Below is a small trained network, with its code and all its weights. Each question gives an input and a target symbol and asks what happens when units are switched off, that is, made to give their printed mean instead of their output.

import numpy as np


def w(rows, s, z=0):
    codes = np.array(rows[::2]) - 128.0
    scale = np.full(codes.shape[1], s)
    scale[-1] = z or s
    return codes * scale


def norm(h):
    return h / np.sqrt((h * h).mean(-1, keepdims=True) + 1e-5)


def f(y):
    return np.maximum(y, 0)


def softmax(a):
    e = np.exp(a - a.max(-1, keepdims=True))
    return e / e.sum(-1, keepdims=True)


def log_softmax(a):
    a = a - a.max(-1, keepdims=True)
    return a - np.log(np.exp(a).sum(-1, keepdims=True))


def net(x, mask):
    ids = ['αβδζηθλξσφψω'.index(c) for c in x.split()]
    T = len(ids)
    res = E[ids] + P[:T]
    r = norm(res)
    for j in range(3):
        rows = slice(2 * j, 2 * j + 2)
        q, k, v = (r @ M[0][rows].T for M in (Q, K, V))
        z = softmax(np.where(np.tri(T) > 0, q @ k.T / 2**0.5, -1e9)) @ v
        o = O[0][rows]
        res = res + np.where(mask[j], z, o[:, -1]) @ o[:, :-1]
    y = f(norm(res) @ A[0][:, :-1].T + A[0][:, -1])
    res = res + np.where(mask[3:19], y, B[0][:, -1]) @ B[0][:, :-1]
    return log_softmax(norm(res)[-1] @ U[:, :-1].T + U[:, -1])


Q, K, V, O, A, B = {}, {}, {}, {}, {}, {}
E = w([
[125,83,209,140],'α',
[51,100,98,153],'β',
[106,14,252,112],'δ',
[123,221,64,62],'ζ',
[36,52,187,116],'η',
[170,131,98,244],'θ',
[78,38,204,195],'λ',
[126,254,108,118],'ξ',
[91,184,75,133],'σ',
[49,117,145,138],'φ',
[56,173,108,74],'ψ',
[60,249,69,57],'ω',
],0.0088)
P = w([
[93,119,111,3],'0',
[114,106,121,4],'1',
[112,116,125,28],'2',
[113,101,125,55],'3',
[123,98,141,83],'4',
[122,100,154,92],'5',
[105,88,164,119],'6',
[113,87,178,142],'7',
[101,91,195,146],'8',
],0.0023)
Q[0] = w([
[94,49,82,137],'H0',
[72,40,200,178],'H0',
[126,154,107,116],'H1',
[128,139,145,157],'H1',
[72,130,92,164],'H2',
[158,1,187,217],'H2',
],0.0093)
K[0] = w([
[174,59,4,144],'H0',
[211,65,113,253],'H0',
[203,158,82,133],'H1',
[188,136,178,140],'H1',
[25,118,143,221],'H2',
[2,146,192,7],'H2',
],0.0077)
V[0] = w([
[116,93,167,49],'H0',
[147,88,95,121],'H0',
[107,115,165,50],'H1',
[127,174,134,255],'H1',
[187,112,90,188],'H2',
[126,130,88,200],'H2',
],0.0064)
O[0] = w([
[3,249,138,63,93],'H0',
[17,188,98,238,93],'H0',
[210,21,123,87,199],'H1',
[61,237,134,145,94],'H1',
[203,26,169,28,6],'H2',
[145,77,29,160,157],'H2',
],0.0038,0.0017)
A[0] = w([
[155,167,208,103,109],'N0',
[175,80,210,129,112],'N1',
[89,134,174,126,105],'N2',
[145,203,94,174,186],'N3',
[102,129,123,128,113],'N4',
[78,138,144,123,138],'N5',
[188,167,142,86,119],'N6',
[165,168,60,135,168],'N7',
[152,189,102,95,157],'N8',
[65,143,167,92,88],'N9',
[151,137,89,100,121],'N10',
[162,92,153,139,149],'N11',
[148,145,131,154,144],'N12',
[135,143,119,2,108],'N13',
[135,105,140,233,251],'N14',
[132,190,184,120,139],'N15',
],0.009,0.0033)
B[0] = w([
[62,173,166,54,144],'N0',
[152,165,57,129,171],'N1',
[164,174,152,149,167],'N2',
[48,84,149,24,199],'N3',
[90,172,118,196,147],'N4',
[112,209,107,146,179],'N5',
[109,56,76,180,157],'N6',
[53,47,177,111,198],'N7',
[139,63,159,114,198],'N8',
[234,140,140,175,184],'N9',
[105,78,195,222,166],'N10',
[163,88,7,110,156],'N11',
[119,181,192,68,146],'N12',
[253,104,84,245,228],'N13',
[231,95,88,103,253],'N14',
[124,187,89,46,153],'N15',
],0.0043,0.0061)
U = w([
[183,23,69,90,104],'α',
[163,79,184,207,194],'β',
[82,116,241,176,149],'δ',
[105,127,153,34,183],'ζ',
[104,201,151,196,215],'η',
[125,177,48,82,105],'θ',
[49,140,68,195,53],'λ',
[193,189,196,89,184],'ξ',
[24,69,139,127,128],'σ',
[140,113,141,138,2],'φ',
[166,96,254,71,96],'ψ',
[187,203,113,165,75],'ω',
],0.009,0.0029)

Each question gives the input, a string of symbols that net reads in full, and the target symbol t.
The units are the heads (2 rows each of Q, K, V and O) and the neurons (one row each of A and B). Each row of codes is followed by its name. A weight is (code - 128) times the scale printed after its matrix; where a second scale follows, it is the last column's (O, A, B and U).
mask holds one flag per unit, heads first, then neurons. A switched-off unit (its flag False) gives its mean, the last column of its rows in O or B, instead of its output. The means were averaged over made-up inputs and are rounded, as every weight is.
A unit's drop is (log p(t) with every unit on - log p(t) with that unit switched off) / (log p(t) with every unit on - log p(t) with every unit switched off).
The circuit of an input: a set's keep is (log p(t) with only the set's units on - log p(t) with every unit switched off) / (log p(t) with every unit on - log p(t) with every unit switched off). Starting from the 12 units with the biggest drops (on a tie, the unit counted first), units are removed one at a time, each time the one whose removal leaves the highest keep (on an exact tie, the one counted first), for as long as the keep stays at least 0.8.
circuit, biggest first: the units of the circuit, biggest drop first
k most important neurons: the k neurons with the biggest drops, biggest first
which heads matter: for each layer, one digit per head in row order, 1 if its drop is at least 0.15 and else 0, layers parted by /
drop when u is switched off: that unit's drop, to one decimal
input ζ θ ζ ζ α δ η, target α: 2 most important neurons => (N11, N1)
input ζ δ φ σ β, target λ: which heads matter => 101
input θ ψ ξ, target α: 3 most important neurons => (N13, N6, N8)
input β σ β ω ψ θ η, target α: circuit, biggest first => (H0, N11, N1)
input ψ δ α, target ξ: which heads matter => 111
input λ β α, target ξ: which heads matter => 100
input σ σ ζ λ σ σ, target σ: which heads matter => 000
input λ β σ ζ φ η, target δ: which heads matter => 101
input α ψ β, target λ: 3 most important neurons => (N3, N7, N13)
input λ θ φ φ ω ζ, target α: which heads matter => 000
input ζ φ η, target δ: which heads matter => 111
input ζ θ β ξ, target α: which heads matter => 001
input λ ω ζ, target α: most important neuron => (N13)
input λ λ η σ φ ζ ψ ψ, target ω: which heads matter => 000
input φ α ζ η θ λ, target α: 2 most important neurons => (N14, N11)
input ζ δ λ λ β ζ ζ ξ, target ζ: most important neuron => (N15)
input α ξ α ψ, target ω: drop when H1 is switched off => 0.2
input ξ σ λ φ, target η: drop when H2 is switched off => 0.0
input θ θ θ β β ξ α, target α: drop when N5 is switched off => 0.1
input ζ η σ, target σ: most important neuron => (N14)
